B:
0: [-185  170 -139 -115  -90   19  224  -94  -29   96 -245  234  186  128
   52  139  243   -7   56 -128  263]
1: [-185  -78   60   69  269    9  -43  -88  107 -157  202 -124 -114  -79
   -4  -89  -81   97 -205  -15    4]
2: [ 127  -93  -74  100  -69   60   -4   97   -8   -2 -111   24   75  112
   44  -57   69 -162   36   84   -5]
3: [ 158  -34  -33   59  -52   28   -6   89  -17   24  -82   37   33   74
   28  -50    8 -145   40   51    2]
4: [ 399  191   59  -14  -70 -104  107  102 -159   43  -58   25  -54  -31
   51   50  -96  -14  161  -69  126]
5: [ 11 -59 -18  86 112   2 -34   0  16 -73  39 -79 -58  17  20 -25 -14 -44
 -71  25  11]
6: [-194    5  -63  -27  179   22  -26 -157   53  -13   46  -26  -52   32
  -13   45   39   29 -139  -49   45]
7: [ 447  -12   62   73 -169   45   29  213  -71   33  -63   67   54   20
   56 -157  -90 -127  150   69  -33]
8: [ 339  199   59 -163    5  -99 -110   56  -76  230  -32   67 -157   14
  -76   63 -225 -185   58  -59  -17]
9: [  18   43  -62   95  -43  -54  168   75  -61  -64 -160   34   79   69
   88   62  132  -62   64  -26  193]
10: [ -38 -145   29   72  305   21 -235  -80   97  -79  232 -206 -219  -38
  -56  -83 -170  -39 -228   63 -159]
11: [ 430    9   71  -21  -84   28 -122  158  -37  136   -9   52  -52   30
  -24 -130 -195 -199   75   65 -127]
12: [ 208  188   13  -91   92  -69    7  -98 -110   61   46  -33 -138  -40
   -5  109  -98   66   23 -102   70]
13: [ 241   86   17   66  -95  -79  127  161  -97   -9 -129   45   26   27
   70    9   -3  -99  127  -17  143]
14: [ 221  155   -8  -45  -24  -85   46   39 -104   85  -96   43  -44   32
   16   95  -40  -86   83  -58  104]
15: [-202 -121  -10  135  148   94   85  -87   83 -211  112  -66   46  -35
   77 -116   90  160 -135    3   56]
16: [-223 -282   68  203  355   33 -209   -6  201 -226  275 -245 -173  -55
  -35 -197 -146  -51 -317  113 -151]
17: [  17 -221  -55  144 -122  248   63   63   80  -88  -39   98  235   82
  102 -255  148  -16    1  121  -50]
18: [-142   84  -98  -66   43   -1   62  -94   -1   62 -111   90   32   88
    5  107  113  -51  -34  -70  132]
19: [ 260   19   -4  105  -99  -24  112  148  -89  -43 -113   20   57   36
   82  -28   25  -82  120   23   95]
20: [ 155  223   22 -160   40   -8   60 -127  -84  108   23   80  -59  -36
   -1   75  -64  105   34 -134   88]
21: [-257    6  -69  -12  338  -97 -143 -176   60  -27   88 -158 -222   33
  -71  155  -39  -63 -223  -44   25]
22: [-104  -59  138   71  271   28  -13  -86  101 -193  291 -127 -125 -156
   13 -169 -146  195 -203  -35  -15]
23: [  57   27   87   84  -23   85  267    5  -14 -185   77   58  130 -115
  137 -165   48  268   36  -65  161]
24: [ 304  204   97  -60  122 -122    4  -36 -122   13  115  -82 -199 -108
    0   72 -204   83   25 -104   65]
25: [ 119  185  -30    2   55 -168  107    9 -129   -2 -100  -37  -90   15
   34  190    8  -34   65  -98  209]
26: [  68  -83   64  149   18   45  105   96   26 -169   56  -22   55  -50
   87 -170   -8   56  -16   29   58]
27: [  68 -115   61  138  110  -10  -66  109   61 -104   82  -92  -75  -21
    9 -133 -109  -96  -82   66  -34]
28: [-572   32  -73  -20  338  -75   33 -218  132  -94   46  -46  -82   19
  -35  141  100   47 -267 -121  188]
29: [  61  -72   65   47  165   46 -104  -28   58  -65  175  -95 -110  -57
  -10 -127 -136   23 -123   27  -89]
30: [ 329  -17  194   38   14   22  -43  156   22  -30  149   -4  -71 -109
    8 -244 -259  -16    2   30  -81]
31: [-134 -173  -82  105  -37  201   70  -17   92  -89  -37   86  199   85
   82 -170  175   12  -57   65    5]
32: [-189  -91   56   75  120   57   50    7  128 -126   94   15   35  -36
   31 -161   -9   42 -136   -7   47]
33: [-217 -144  -63   42   54  161   -5  -59  129  -40    6   68  112   73
   20 -132  102  -24 -131   43  -18]
34: [  34  -43   53  147   99   25  127   -7  -10 -221  118  -91    2  -94
  100 -103    8  177  -40  -13   91]
35: [ 181   55 -104  108 -106    0  203   32 -144  -80 -161   15  115   66
  131   77  181   36  145  -15  183]
36: [-195 -154  106   50  263   69 -149  -36  196  -99  247  -78 -115  -69
  -51 -215 -164    0 -261   32 -120]
37: [ 254   98   93  -31  165 -137 -146   46  -43   58  102 -109 -258  -49
  -67   40 -261 -125  -44  -25  -40]
38: [-310  113   60  -93  394 -111  -57 -224   88  -55  218 -110 -239 -100
  -72   88 -131  121 -259 -147   88]
39: [  20  137  -36    1  172 -172   11  -49  -78  -15  -21 -104 -165   10
   -6  196  -29  -50  -34  -79  150]
40: [-329  -30  -82  -73  208   77  -76 -210  121   23   58   19  -27   60
  -44   20   56    5 -206  -41    6]
41: [-240   29   76  -94  349  -25 -150 -176  136    2  232  -76 -214  -79
  -96  -22 -184   41 -269  -77  -41]
42: [ -43   28   29  -31  274  -83 -164  -85   46   13  136 -127 -237  -24
  -79   48 -170  -72 -169  -32  -36]
43: [-254    3 -143  -80   43   60  -12  -98   76  110 -141  132   77  160
  -27   69  145 -146  -85  -26   64]
44: [-122 -104  -11  123   82  115  109  -59   55 -185   80  -25   84  -29
   88 -129   93  155  -87    8   62]
45: [-440 -114  -37  108  341  -41  -39 -124  145 -183  122 -147 -111   -1
  -18   21   36    4 -278  -15   75]
46: [ -14  178   -8    9  114  -98  194 -103  -96 -106    5  -42  -48  -56
   75  140   58  177    9 -141  244]
47: [ 161  165   71  -71   85  -50   58  -63  -68   15   78    1  -97  -76
   16   28 -106  110    6 -107   88]
48: [-226   24  -55   -4  239 -114  -78  -68   54    0   -6  -76 -148   58
  -56  130  -16 -140 -160  -41   78]
49: [ 285   20  -88   56 -193   72  113   82 -112   36 -182   96  142  104
   96  -13  122  -76  168   35   73]
50: [ 41 138   6 -58 -63   3 171   8 -34  36 -92 148  87  11  51   2  47  30
  60 -90 169]
51: [ 222  270   38 -223  -18  -27   38  -81  -89  202  -25  145  -53  -14
  -24   82 -106   23   71 -140   80]
52: [-106 -224   56  159  154  100  -72   38  147 -167  156  -87  -14  -31
   22 -234  -56  -14 -172   90  -88]
53: [   8  139   15 -128    5   32   75  -67    2   94  -18  151   33   -1
    0  -11  -15   42   -6 -101   92]
54: [ 347  -89   -7   96 -182  118   18  167  -40   20  -92   82  122   67
   78 -170    8 -131  120  101  -56]
55: [-204  -27  -96   -3  137  -26  -64  -55   62   29  -61   -3  -43  107
  -36   82   53 -156 -123   -1   47]
56: [-200  117  -67 -174   43   38   19 -121   65  164 -101  192   44   95
  -43   57   63  -76  -70  -97   92]
57: [ 141  151  152  -22  150 -103   65   -2  -35  -62  149  -52 -149 -145
   11  -24 -188  122  -30 -107  101]
58: [ -88 -126    5  105  -62  140  118   82   96  -95  -45  118  185   37
   81 -210   99  -12  -27   44   53]
59: [262 131  44 -41  -9 -20  58   3 -87  35  12  30 -41 -36  33   3 -81  46
  67 -61  64]
60: [  30  237   73  -39  230 -214   87  -81  -87  -56   89 -104 -217 -110
    1  169 -123  112  -46 -164  210]
61: [-125 -253   30  129  232  107 -203  -14  173 -116  202 -136  -93   -2
  -31 -209 -104  -74 -240  118 -183]
62: [  76  -41   99  135  303 -111 -105  -11    8 -177  234 -266 -263 -111
   -7  -24 -199   31 -147    7  -20]
63: [  98  238  154  -90  176 -162   66  -28  -44   -8  123  -21 -189 -146
  -19   51 -206  103  -38 -157  150]
64: [ 268  162  -84  -52 -189  -12  144   63 -145  126 -236  157  105  110
   64   98  101  -99  197  -48  149]
65: [-182 -280 -144  188  -71  222   47   44  116 -117 -112   66  250  154
   97 -185  251  -99  -59  143  -14]
66: [-246   16 -130 -110  -43  112   37  -72   92  146 -183  232  164  167
  -12   13  170 -141  -50  -32   74]
67: [ 276   -1  131   39   25   -3  -33  125   -1  -16   96  -20  -69  -66
   10 -159 -189  -44   10   21  -46]
68: [-154 -105  -77   85   63   22  -21   40   81  -32  -83    9   40  107
    8  -28   79 -174  -89   52   33]
69: [ 276  -24   52  129   -4   41   84   51  -72 -135   77  -74    3  -64
   99 -112  -37  107   53   20   27]
70: [-191  -61  -16  205   98  -12  220    8   16 -277    3  -71   75  -27
  123  -33  158  130  -58  -26  218]
71: [-324  -99 -122  122   72   11   98    2   81 -111 -129   22  107  112
   49   24  208 -101  -97   16  152]

[-276  167  113   21 -318  154  -39  -17   89  -74  -81 -174  -67  118
  105  272  375  -86 -114  210  -23  426 -316   67  144  -79 -189 -617]	66
[-222    7  293 -108  192  135 -316  -52  169  100  -40 -338  -40   59
   11 -122  -42  114 -257  268 -172  205   92  291 -103  -60  233  -57]	44
[ -77  -87  222 -210  154  143 -392   34  298  151   34 -353  135  -65
  -88 -112  -28  115 -159  261 -275   30  110  259  -37  -34  185  131]	17
[ 134  114  -24  -19 -104 -211   17 -273 -223 -346 -123 -103 -273  106
  -92 -167   23  -87  -37   96  231  154 -180 -270 -407   63   61  -26]	14
[ 120  213 -149 -124 -233 -286   47 -302 -291 -459 -338 -178 -331   45
  -53 -254  -56 -122  -31  233  401  142 -333 -353 -566  150   78 -165]	25
[-149 -232   52  150  306  -32  152  -70 -173  -31  181  350 -129  313
  -20  -79  274 -142   32 -290 -300  192  216 -183  142  -68 -129  258]	47
[  36   66 -287  -58   94   25 -199   79  -55   77  -28 -122  -63 -323
   48   69   56 -194   70 -117 -268  160 -259 -360 -209 -141 -465  -94]	68
[-105 -137 -304 -245  176  138 -308  282  205  272  -43 -119  212 -388
    8  -18   59 -152  126  -33 -544  -25 -108 -197   42  -89 -414   91]	65
[ -81 -110 -414  -46   55 -241  237  -50 -337 -241 -194  354 -193   58
   10 -218  163 -323  232 -208  -88   66 -152 -606 -144   80 -335  126]	64
[ -54 -124  290  244  140  259  -95   11  133  195  478   98   68  200
  -31  386  477  -42  -69 -247 -449  341  146   93  388 -271 -282  -18]	41
[-192 -295  -55  -91  467   15 -106   82   -2  144   47  151   24   31
  -26 -264   29  -90   30 -149 -466    4  257 -109   39  -32  -62  420]	34
[  48 -297  -66  -95  450 -102 -108  -11  -54   42   92  137    5   21
 -137 -344  -40  -69   67 -158 -349 -117  278 -204 -124    5   30  621]	69
[ 538  161  279   10 -167 -166 -216 -400  -56 -341  165 -382 -172   97
 -296  -40  -13  106 -135  178  343   75  -71  -62 -504    4  290  162]	37
[ -49  -93  188 -177  210   10 -259  -65  123   13  -27 -249   -2   38
  -99 -253  -94   88 -144  213 -146   19  152  148 -169   19  273  232]	26
[-321    8  171   -6  -29   -4   75 -144  -66 -178 -141   -3 -184  327
   53 -110  188  -48 -143  176   33  303  -15   64    7   42  147 -213]	50
[ 104   45 -106 -199  -35 -197  -90 -170 -115 -257 -224 -177 -153  -20
 -104 -318  -98  -65  -14  193  140    2 -143 -240 -430  125  130  110]	49
[ 275   52  186 -181   70 -101 -338 -226   51 -151  -13 -431  -69  -48
 -213 -273 -209  118 -156  276  111  -35   25   43 -477   59  362  262]	54
[-129  126  316  -40   -4  237 -363  -28  238  115   58 -434    6  -22
   10  146  100  100 -251  254 -158  308  -69  295  -27 -129   64 -289]	33
[ 299  257   53  -32 -368    0 -217 -159   53 -194   42 -384  -70 -118
 -112  223  170  -36  -49  182  166  208 -377 -136 -274  -63 -147 -316]	21
[ -95 -126  571   32  264  221 -316  -95  271  148  302 -248   68  256
 -103    9  116  206 -291  150 -281  202  340  470  126 -127  346  167]	22
[-279   61  -67 -245  110  -20 -204  -13    0  -40 -348 -285 -126  -84
   77 -305 -150  -34 -135  299  -48  142 -127   -2 -299   66  111 -140]	70
[ 178 -138 -245 -120   80  -99  -81   11  -50  -52   49   58   38 -133
 -139 -106  100 -163  167 -129 -217  -71  -60 -393 -130   -8 -245  303]	3
[ -10   53 -256 -275  -64 -265  -22 -139 -174 -323 -418 -142 -190  -47
  -62 -422 -145 -122   36  257  194  -26 -226 -328 -479  198  114   45]	35
[-144   -7  358  137  -39  -23  109 -267  -90 -253   81   37 -222  485
  -38  -14  271   10 -177   95   99  339   80  111   34    0  222 -107]	20
[  61  -70 -321  -89  324 -218  -52  -66 -281  -86 -138   71 -218 -149
  -18 -339 -141 -195   91 -168 -153   10  -43 -477 -429   10 -186  310]	19
[-313  279   88   23 -288  169  -92  -24   50  -49 -142 -273 -149   29
  177  289  291  -84 -167  218   -3  513 -390   64   22 -119 -237 -751]	28
[ 377  145  270   14 -248    0 -234 -247   93 -201  201 -370  -34   44
 -215  148  151   74 -120  181  155  150 -136   23 -234  -53  102  -54]	42
[  94 -259  115 -133  238  189 -364  140  337  282  301 -129  311 -130
 -178   38  139   40   21  -22 -535  -89  210   83  172 -116  -84  398]	52
[-211  -22  346  -47  116  199 -278  -13  226  126   87 -271   33  115
   -7   31  115  102 -231  203 -229  246   95  322   80 -104  149 -104]	32
